Each row has a class, written as a number after it.
[  -5 -118 -101   -2 -353 -455  120 -406   26  -58  -10 -755   21 -247
 -304  348  -61  311   92   19 -210 -289   40  -24 -680  -41 -149   54
  121 -321  149   63 -105  505  159 -227 -187   48  219  -84  327  510]	11
[  -1 -135 -224  -40   42 -327  111 -167    3   65   71 -836 -201 -319
 -102  230    5  185  115   48  -42 -379   -6  124 -624   16  -49  -12
  158 -376  -19 -411 -346  385 -231 -263 -115   30  385  -47  264  336]	11
[ 152  -77   83 -111   23 -157 -209  -67 -212  157  -27  -79 -103 -162
  571  -65 -144  -46  -44  434  -66  -60  373  347   99 -492 -120  290
  359  487  135 -422 -204  474 -188 -174 -116  -67  216   -1  146   68]	1
[-165 -364  -69   96  379  -77    5 -648  321  281 -336 -278   78  -62
  407 -114   53  148  117 -102 -454 -114   -2   69 -150  445  200  193
  231 -427  -81  105 -530  315 -330 -465 -558 -239  398 -184  268  334]	3
[ 152 -107  155 -175  -91 -218 -168  -58 -210  109  -12  -86 -139 -160
  519 -126 -177  -56  -65  429 -109    2  293  311   45 -464 -165  307
  349  401  151 -298 -132  335 -161  -87 -183  -68  123  -37   86   79]	0
[  43   90  217 -221 -183 -196 -132  -29 -298  142  208  137  -93  -97
  378 -115 -120   86 -181  383  -14   36  189  105  -90 -367 -150  229
   99  313  200 -279   65  110 -182   71  -45  -38  361   47  -91   40]	2
[ -55 -180 -246  -25   54 -357  126 -201  -19   84  -67 -809 -132 -313
 -177   73   -7  160  111   18  -39 -389   21  126 -629   78  -63   41
  174 -365    6 -433 -245  427 -176 -308 -172  -24  406  -24  304  328]	3
[ 143   98   88 -328 -382 -278 -122   36 -188   13  -71  -97  -45 -151
  308  -87 -112    1 -100  486 -113   51  188  138   -7 -520 -218  203
  237  486  319 -207   63  143 -243  -68 -269  -86  264  -21    8  242]	10
[   5  -78 -107    3 -342 -462  167 -465   -7 -106    1 -795   63 -302
 -295  300  -37  294  101   85 -197 -273  -56   89 -728  -28 -107   37
  151 -340  168   26  -53  572  178 -191 -188  101  258 -119  317  454]	3
[  56  -99   58  185   36  -94   14 -624  393   26 -298 -361  119  -21
  427   72  201   49   28  -37 -260  -81  -28   -5  -55  459  295  208
  321 -321 -120  428 -393  385 -409 -319 -510  -55  189 -193   45  196]	9
[  95 -149   36  151   70  -76   66 -611  284  216 -248 -410  184   -6
  528   63  111  174   -4    2 -278 -104  -31 -140  -79  427  227  161
  335 -337 -133  381 -548  504 -248 -337 -657  -70  215 -259  109  140]	11
[ -15 -114 -222  115 -287 -432   90 -453   -5  -50    5 -783   57 -285
 -207  374  -58  267  105   46 -205 -300   59   85 -631   -7 -152   63
  108 -323  146   18 -108  477  119 -281 -156   39  314 -105  428  556]	4
[ -12 -124  -71  -66 -336 -442  204 -435   -2  -82   -6 -749   23 -221
 -298  402  -51  263    8   51 -212 -259  -42  -24 -653  -36 -127   63
  145 -295  209   28  -67  609  184 -235 -113  -15  223  -83  251  509]	7
[  80   93  136 -165 -165 -172 -153  -82 -213  111  242  148  -29  -46
  389  -44 -174   84 -158  340   47   28  176  114 -103 -335 -126  203
  241  347  213 -221   32   23 -334  123 -107  -10  349   59  -62   26]	5
[  24 -212 -310  -48   60 -325  183   38  -44  326 -131 -448  340   23
 -452 -533 -256  113   93 -209  129 -159  573   94 -474  142  134   29
  552  540  339 -129   34   54  205   23 -661 -137 -189 -100  -26  292]	9
[  57 -264   -8   63  103 -130 -108 -693  350  304 -170 -372   89  104
  403   26   99  440   80  -65 -387  -62   14 -113 -223  333  321  112
  292 -317  -42  294 -547  517 -381 -455 -600  -53  512 -222  157  264]	10
[ -49 -132 -316   68   75 -217  138 -102 -117  329 -221 -449  102  -36
 -399 -350 -341   63  -53 -189  196 -309  495  118 -425    3  102  -60
  622  647  304 -132 -107   20  152  -75 -619 -160  -63  -21  -73  378]	0
[  26 -201 -284  -51   53 -224  105 -104  -36  265 -123 -507  368   -2
 -356 -528 -286   93   92 -188   99 -128  580  161 -456   61   20  112
  577  491  329 -202   -1  236  164  -12 -666 -230 -248 -123  -51  316]	6
[ -51 -367  -86   -8  403 -102   35 -672  314  279 -215 -273  124  -61
  513 -115   66  143  117 -111 -420  -71   30   48 -174  362  158  173
  350 -399  -35   12 -577  404 -378 -445 -590 -190  340 -220  233  227]	6
[ 161  -89  -33  -29  -55 -118 -215  -96 -222  150   -2 -104  -63 -244
  583 -144 -153    0  -12  441  -95  -37  291  284   37 -477 -225  229
  402  383  197 -427 -137  411 -248 -153 -227  -76  300  -65  148   65]	5
[  -1   64  104 -238 -156 -169 -108  -55 -213  193  304   67 -148 -109
  357 -100 -133  105 -152  352  -94   51   97   76 -125 -297  -39  206
  258  306  216 -167   31  107 -203   24 -109   -8  305   55  -98   36]	5
[ 136   55   45 -398 -352 -300  -88  -54 -267   93   -3  -69  -58 -109
  307    2 -169   -6 -128  437 -144   -7   70   52  -93 -462 -291  193
  384  488  326 -180    7  108 -128   58 -283  -47  154   -5  -12   60]	0
[ -78 -155 -395   85  124 -261   88  -74   -8  294 -211 -496   92  -33
 -427 -274 -299  -62  -15 -201  244 -334  547  197 -323   24  198  -71
  619  691  313 -197 -106  -20   52 -107 -622 -133  -14  -39  -83  414]	4
[  39 -262   54  104  127  -47 -137 -672  319  294 -160 -399  111  129
  482  204   89  478   64  -21 -308  -97   21 -134 -284  396  300  187
  339 -336  -74  296 -602  563 -351 -380 -613  -26  490 -216  122  128]	1
[ -59 -155 -372   45   84 -254  167  -53  -92  303 -228 -448  106  -93
 -390 -421 -374   83   -5 -136  156 -260  600  203 -403  -37  107  -70
  575  648  294 -302 -137  -19   60 -186 -615 -231  -49  -68    5  428]	5
[ 131   27   51 -322 -278 -250 -151  -52 -218  104  -10 -110  -54 -116
  341 -140 -127  -27    7  451 -237  -18  156  169   -1 -510 -235  179
  303  508  352 -299   -5  162 -229  -25 -218  -54  266   -7    9  204]	7
[  65  -15 -290  -47  171 -317  254 -283  -41  363 -265 -472  305   16
 -397 -254 -267 -117  -85 -210   33 -359  519  174 -441  159   81   -8
  447  613  320  -47 -144   52  128   32 -567  -51 -166  -72  -41  396]	0
[  95 -101   78  198  107  -56   52 -703  355  116 -248 -284  143   42
  501  -37  203   44   17  -34 -312  -66  -62  -91  -11  450  306  195
  300 -314 -146  434 -509  486 -397 -286 -579  -59  210 -299   67  113]	8
[-167 -332  -30   -3  305  -71   31 -681  346  215 -233 -289  150  -45
  391 -106   65  227  135 -101 -495  -26   31   -3 -171  374  172  200
  295 -461  -36  176 -505  439 -295 -467 -542 -215  392 -165   87  300]	6
[  28    3 -248 -103  104 -303  255 -233  -34  317 -201 -465  187    5
 -402 -299 -182 -131  -46 -158   43 -263  529  302 -428  145  125   33
  436  627  348  -55  -65  164   85   46 -613   11 -254 -124  -97  301]	8
[ -20  -83 -263  -96  -49 -391  223 -147   -7   43   40 -899 -109 -231
 -211  198  -21  264  108   64  -36 -333    2  166 -695   -6  -63  -12
  195 -250   38 -307 -188  519  -48 -243 -225   12  270  -88  285  309]	10
[  77 -262   36  157  109  -78 -120 -644  319  301 -198 -389   69   33
  466   62  137  457  126  -80 -306 -156   22 -145 -254  340  299  153
  295 -301 -104  252 -587  490 -404 -457 -664  -14  557 -263  239  277]	10
[ -27 -121 -131    6 -295 -452  121 -454  -18  -57  -17 -705   17 -273
 -289  285  -47  257   76   -7 -235 -281   -3  -12 -686  -41 -162   76
  103 -380  140  -51  -90  519  118 -202 -137   10  310 -104  360  467]	8
[ -63  -86 -278   -7   58 -290  100 -245   44   36   -1 -855 -115 -306
 -137  325  -21  263  128   65  -23 -423   17  194 -659   45  -17   41
  217 -348   29 -439 -344  509 -110 -308  -82   -2  468  -88  314  335]	1
[ -41 -166 -295   64 -193 -406   99 -352  -41  -44   60 -754  -97 -255
 -240  428  -24  376   26   52  -94 -274   34   43 -691   18 -143   -8
   77 -385   86 -156  -79  432  -27 -228    0  131  378 -120  223  448]	4
[  77  113  144 -322 -386 -237 -161   -8 -183   40   49  -59  -43  -73
  262 -113 -136  -18  -41  513 -186  100  201  135   -3 -520 -237  233
  242  454  338 -162   69  133 -207   11 -175  -65  211   13  -46  201]	5
[  25 -201 -229   85 -264 -440  111 -382  -56  -16   -2 -741  -40 -210
 -166  373  -38  364   11   57 -129 -305  -19  -35 -731    0 -156 -116
   81 -332  112 -198 -127  545  -15 -129   15   76  325 -125  190  452]	0
[ -24 -186 -132    5 -215 -446  122 -510   17   72  -56 -706  -21 -288
 -218  261  -10  112   35   15 -230 -339   15    4 -559  -46 -119  103
  153 -345  193  -93 -186  569   38 -285  -59  -28  391  -59  336  540]	7
[ 140  -70    8  -84  -63 -130 -219 -157 -246  151   10  -34  -56 -232
  585 -150 -179   45   10  402 -171    7  292  277  -26 -444 -213  260
  318  364  124 -342 -111  421 -186  -57 -198  -66  135  -45  105   15]	6
[  37 -158    6  153  120  -80  -10 -715  269  172 -333 -308  168   29
  501   59  128  125   17  -41 -174  -90  -63  -64  -89  448  225  167
  305 -319 -101  390 -456  490 -329 -323 -659  -45  183 -242   87   74]	6
[  93 -254   -5   86  162  -81 -131 -648  332  333 -202 -387   51  127
  490   62  106  415   59  -71 -254 -160  -17 -117 -194  316  294   82
  387 -244  -53   78 -617  405 -393 -431 -607  -33  621 -194  164  199]	0
[ 113  -39 -298   -8  151 -293  166 -289  -51  332 -235 -478  280  -21
 -313 -244 -194 -205  -40 -191  115 -321  552  223 -371  119   44  -14
  452  593  354 -144 -166   77    3  -36 -578  -11 -191 -111  -76  362]	2
[ 138  102   32 -268 -320 -303 -189  -63 -261   48  -14  -19   22 -147
  366 -122 -104  -37  -76  440  -84   11  204  170   16 -506 -303  248
  231  498  288 -235   53   33 -214  -28 -174  -17  267  -57   51  186]	4
[-119 -374  -86  119  419  -62   45 -674  351  250 -268 -205   71  -76
  470  -51   98  143  131 -124 -386  -71   25  116 -143  342  185  253
  227 -395  -77   18 -603  277 -422 -432 -505 -249  494 -223  291  332]	8
[ 100   72  134 -279 -215 -245 -192  -25 -202   91 -112  -64  -12 -147
  386 -127  -97  -46  -53  482  -77  -19  261  201   16 -459 -167  255
  207  457  316 -331  -33  157 -279  -52 -196  -60  338  -27   14  219]	1
[  99  -46   54 -202  -71 -205 -116  -44 -257  164    8 -195  -54 -140
  547  -80 -171  -28  -13  497 -167  -47  293  305   -8 -460 -141  259
  394  527  187 -319 -138  377 -151  -93 -247  -18  146  -40  116  -33]	1
[-113 -338  -54   59  360  -92   47 -689  316  251 -290 -232  148  -65
  491  -66   25  142   63  -85 -441 -128   -7    0 -141  351  174  192
  271 -371  -73   10 -651  328 -394 -432 -520 -249  489 -219  212  344]	0
[  92 -312   39  226  234   19 -190 -694  364  334 -233 -297   33   60
  535   82  145  355   42 -104 -245 -182   93  -96 -141  339  264  141
  335 -343  -89   -5 -688  494 -474 -453 -518 -107  739 -229  186  289]	2
[  89 -278   26   75  161  -27 -109 -725  337  319 -207 -385  118  111
  493   72  105  488   53 -116 -305  -90   50 -121 -296  410  241  185
  425 -343  -95  195 -543  573 -359 -334 -682  -40  456 -236  113  166]	6
[ -55 -199  -71   25 -310 -427  134 -416   18  -55    6 -743   22 -273
 -272  397  -38  300  128   59 -232 -270  -21  -13 -642  -39 -126   90
  113 -390  198   41 -114  566  199 -281 -118  -11  336  -92  338  548]	7
[  57   26 -269  -97   92 -339  239 -232  -96  326 -239 -522  263  -44
 -395 -290 -211 -187  -20 -162   51 -345  531  199 -465  126  106   -9
  425  666  341  -57 -127  133   46    6 -639  -11 -352  -83  -14  320]	1
[  91 -269  -11   66  103  -90  -78 -673  393  258 -157 -361   71   96
  442  152  134  420   32  -77 -301  -82   10  -91 -264  452  373  164
  371 -256  -69  183 -556  482 -425 -355 -610  -54  434 -251  129  181]	9
[  26   15  140 -275 -123 -160  -66  -35 -241  198  316  118  -84  -36
  366  -34 -162   41 -232  368  -42   80   94  127  -71 -307  -59  197
  188  385  262 -157   17   82 -124  104 -110  -45  289   84 -137  -45]	0
[ -20 -249 -324   79  -97 -366  123 -303  -20  -14   37 -750 -134 -278
 -187  350    9  334   43   -4  -38 -310  -77   70 -675   37  -95  -75
   63 -414   82 -241 -127  500 -104 -232   59   40  403 -129  263  472]	10
[ 186   19   76 -336 -304 -205 -197   33 -148   87  -25    9   19 -138
  326 -129 -122   -5  -76  474 -124  103  258  190   29 -477 -235  285
  169  449  361 -274  -26  103 -248  -29 -156 -135  305  -11    6  185]	11
[ -41  -85 -266  -45  -25 -275   81 -169   82   45   18 -864 -176 -292
 -174  271   33  242  110   16  -59 -386   40  246 -638   42  -74   94
  193 -269    4 -365 -235  437 -107 -286 -171   13  361  -26  276  356]	11
[ -37 -170 -251   25   95 -329   88 -205  -10  113  -39 -799 -152 -290
  -84  109  -13  249  102   23  -35 -398   16  207 -643   59  -48  -10
  138 -320  -25 -516 -283  447 -150 -284 -122  -50  460  -55  306  411]	3
[  55   50  188 -177 -157 -151 -153  -32 -246  164  307  103  -95 -105
  408 -122 -117   70 -106  285  -20   39  144   95  -73 -335 -109  242
  184  268  181 -234   35   52 -172   77  -68  -30  332   65  -62  -14]	8
[  72   39   98 -219 -172 -134 -202  -92 -287  127  237  131  -65 -115
  389  -29 -142  109 -199  376  -61   78  108  109 -106 -303 -106  243
  163  335  251 -199   24   68 -241   51 -105  -34  365    5 -106   52]	2
[ 202 -116   48  -66  -18 -169 -199 -115 -255  148   26  -92  -63 -248
  599   -6 -158  -30  -65  484  -89   32  368  276   33 -441 -147  303
  386  373  153 -358 -117  333 -252  -39 -162  -86  192  -52  145    4]	9
[  50   85  235 -216 -168 -179 -126 -119 -252   86  235  167 -126 -144
  416   67 -112   40 -231  362    8  -20  134  104  -68 -344  -51  264
  187  349  177 -232   23  166 -234  146   22    1  289   31  -85   65]	1
[  29   12 -309  -76   70 -354  289 -199  -18  280 -237 -487  237  -64
 -339 -199 -225 -212    0 -138   56 -353  489  207 -422  144  115  -27
  455  616  316  -63 -168  120   24    8 -637   43 -340  -88  -78  287]	1
[ -42 -169 -296  -66   31 -259  184  -67  -76  299  -51 -522  392   27
 -427 -384 -309  169   78 -145   87 -116  533  148 -518  112  110   77
  579  594  372  -56   39  124  311   39 -706 -152 -255 -140  -75  251]	9
[  89 -293  -47   96   79 -101  -83 -666  387  272 -178 -410  -20   91
  399  106  102  463   40  -83 -314 -135   14 -125 -245  352  303  143
  444 -293  -64  111 -605  549 -296 -476 -622  -45  519 -294  157  290]	2
[ -19 -126 -260  -78  -56 -386  120 -137   -1   71   80 -834  -93 -257
 -167  278  -14  261  106   36    7 -393  -20  108 -701   61  -64  -22
  229 -261   62 -383 -305  465  -44 -291 -221  -29  379  -32  263  266]	0
[  12   -5  228 -220 -143 -182  -81  -42 -286  189  210  162  -89 -157
  369 -109 -147   84 -159  392  -65   87  176  129  -93 -336  -69  212
  166  293  193 -217   34   69 -159  109  -14  -40  333   82  -70   58]	3
[  94   67 -248  -39   63 -360  249 -294  -23  296 -323 -471  265  -86
 -396 -177 -194 -244  -87 -179  127 -368  479  211 -472  186  129   41
  385  614  334  -13  -65   28   39  108 -582   31 -291  -81  -41  343]	0
[  33  -18 -369  -62  104 -388  253 -253  -14  257 -191 -519  253   16
 -380 -267 -199 -172  -35 -148    8 -284  530  264 -384  186  148 -115
  500  679  331  -63  -89   57  -14  -20 -626  -59 -333 -103  -73  373]	9
[ 100   39  164 -220 -191 -243 -235 -112 -305  203  224   93  -68 -134
  356   -4  -93  174 -194  358  -48   55  127   83 -118 -337 -106  184
  199  285  181 -127   79   85 -123   75  -30   19  388  103 -124   27]	3
[ 114  -84  -15  -44  -34 -137 -268 -136 -186  185 -103  -37 -113 -176
  511 -245 -169  -18   19  379 -154  -17  381  329   73 -486 -175  312
  350  440   98 -337 -123  362 -230 -142 -202  -71  219   18  166  105]	6
[  -7 -201 -292  -91  -19 -340  257  -56 -115  232  -94 -439  353   34
 -366 -413 -343  131   13  -89   76  -76  511  117 -469   79   98    2
  557  570  391  -30   12  114  250    5 -726 -122 -360 -189  -44  333]	1
[   9 -128   69  137    3 -105    6 -649  297  122 -264 -350  154   48
  402   31  189  134  -16  -58 -271 -111 -117 -121 -100  545  275  202
  178 -339 -119  575 -455  451 -314 -361 -662  -52  235 -292   75  163]	4
[ 102 -264   34  136   89  -78 -158 -673  347  238 -217 -399   83   79
  463   97  113  487  139  -53 -372  -84   55  -91 -246  368  300  112
  382 -287  -91  331 -568  572 -292 -428 -631   -4  419 -248  119  287]	6
[  39   -7  180 -280 -108 -211  -26  -91 -290  206  213   92 -107  -55
  421  -84 -164   76 -171  304 -107   61  152  117 -117 -305 -118  191
  209  327  200 -199    9  112 -160  105 -127  -23  224   46  -93  -28]	8
[  74 -134 -335   67 -250 -375  162 -372  -41  -25   86 -827 -138 -247
 -146  517  -48  393  -64  113  -96 -303 -103   44 -760   92  -92  -41
  150 -319  121  -91 -170  543   23 -246  -72   85  293 -146  266  394]	0
[ -18 -138 -248  -31   49 -335  123 -185    7   38  -38 -845 -149 -308
 -182  235    1  142   63   32   32 -398   55  156 -609   16  -93   56
  180 -374   34 -519 -294  431 -158 -332 -109  -47  501  -40  287  371]	2
[  32   57  202 -212 -217 -113 -165   24 -238   75  193   70 -157 -195
  388  -36 -153   79 -165  392   11   -6  136  155  -26 -341  -86  219
  141  287  239 -240   40  105 -224   49  -49  -13  399   55 -155  100]	11
[  71  118  167 -178 -208 -149 -201  -77 -273  124  182   48  -67 -119
  360  -84 -124   97 -157  384  -31   14  190  104  -57 -344 -117  231
  199  327  226 -194   49   81 -179   18 -153   43  397   17 -118   79]	2
[  97  -97  156 -100  -40 -202 -243  -56 -240  144  -24  -40 -169 -216
  547 -163 -142   16  -24  413 -166  -10  362  327   39 -510 -167  233
  316  375  169 -294  -70  374 -149 -123 -121  -29  283  -11   97  184]	4
[ 206  -65   72 -169  -78 -197  -66  -92 -204  130   41 -140  -95 -198
  503 -116 -141  -95  -53  456 -136   33  310  290   45 -432  -85  305
  441  460  172 -265  -89  395 -200  -14 -243  -67   57  -24   88  -27]	9
[  98 -286  -43  138  146  -98 -145 -666  364  340 -158 -365   65  122
  465  147  143  442   39 -104 -243 -177    8 -142 -207  354  341   67
  372 -223  -94  159 -629  500 -436 -420 -577  -45  629 -251  170  246]	10
[   8 -204 -261  -80    5 -299  251  -18  -97  295  -65 -479  385    7
 -413 -505 -328  108   70 -163   76  -69  529  126 -526   81   83   74
  527  553  389   35   38  166  296    5 -707 -175 -390 -182    3  328]	10
[ -20 -159 -280   26  103 -237  116  -13  -52  340 -300 -573   19  -78
 -469 -377 -264   44  -29 -190  185 -362  629  171 -343   10  159  -80
  575  626  251 -216 -135   94  113 -145 -629 -125  -39  -40 -132  420]	11
[  30   65 -295  -67   83 -358  253 -255  -56  329 -275 -469  251   -1
 -377 -355 -200 -202    1 -172  -32 -358  543  215 -468  126   54  -17
  392  676  308 -109 -106   99  -12   56 -590   -6 -249  -98  -37  306]	8
[ -97 -352  -19   18  354 -105   91 -652  300  294 -318 -322  135  -48
  403  -29   93  189  127  -19 -480  -35   34   -6 -137  364  197  132
  206 -465    0  113 -572  339 -326 -453 -493 -208  433 -235  177  309]	7
[  28 -116 -315  -70  -27 -381  174 -217    1   71    4 -877 -117 -295
 -149  172    9  241  102   58 -109 -349    9  100 -664   13  -52    9
  152 -327    2 -370 -276  462 -272 -297 -212    6  423  -61  324  370]	10
[ -74 -142 -186    7   28 -370  142 -196  -65   78  -63 -763 -157 -366
  -87  138    2  115  129   90   41 -396   -2  168 -610   -9  -92   33
  202 -316   39 -433 -270  386 -153 -296 -142   -1  427  -34  347  361]	3
[  -5 -178 -117  105 -241 -462  101 -457   33  -60  -37 -747  -26 -299
 -290  391   -2  266  119  -30 -146 -315   59   47 -641   18  -57   15
  127 -387  127   12  -95  478  101 -253  -83   49  301  -47  370  531]	9
[ 141   10   63 -224 -328 -258 -190  -36 -165   13   10   24 -122 -183
  358  -76 -124    2  -41  468 -189   70  235  202   33 -527 -194  206
  237  436  310 -320   40   88 -300    5  -69  -81  308   18   34  351]	9
[  56 -234 -104  110  114  -77 -159 -738  407  243 -173 -346   95   78
  399  145   91  426   50 -100 -390 -117    1  -82 -241  405  242  110
  385 -387  -80  150 -576  449 -441 -419 -521  -86  547 -231  179  272]	5
[  40 -216 -323  -60   -4 -319  176  -92  -75  301 -137 -516  369   46
 -367 -466 -305  127   78 -129  -16 -123  534  105 -508   80   74   51
  529  615  379 -144  -18  152  184  -26 -668 -199 -307 -200    8  413]	7
[-110 -334  -80   20  374  -90   52 -667  370  268 -227 -265  112  -45
  407  -21   55  187   99  -71 -484  -55   64   45 -137  368  223  192
  284 -379  -80  105 -636  300 -376 -414 -541 -178  372 -246  197  347]	11
[ -59 -101 -194  -23 -291 -450  136 -468   56  -92   19 -733   62 -233
 -357  392  -80  276   81    4 -189 -281  -42   38 -669   -3  -84   43
  183 -281  188   88 -100  477  180 -216 -188   32  207 -100  321  487]	11
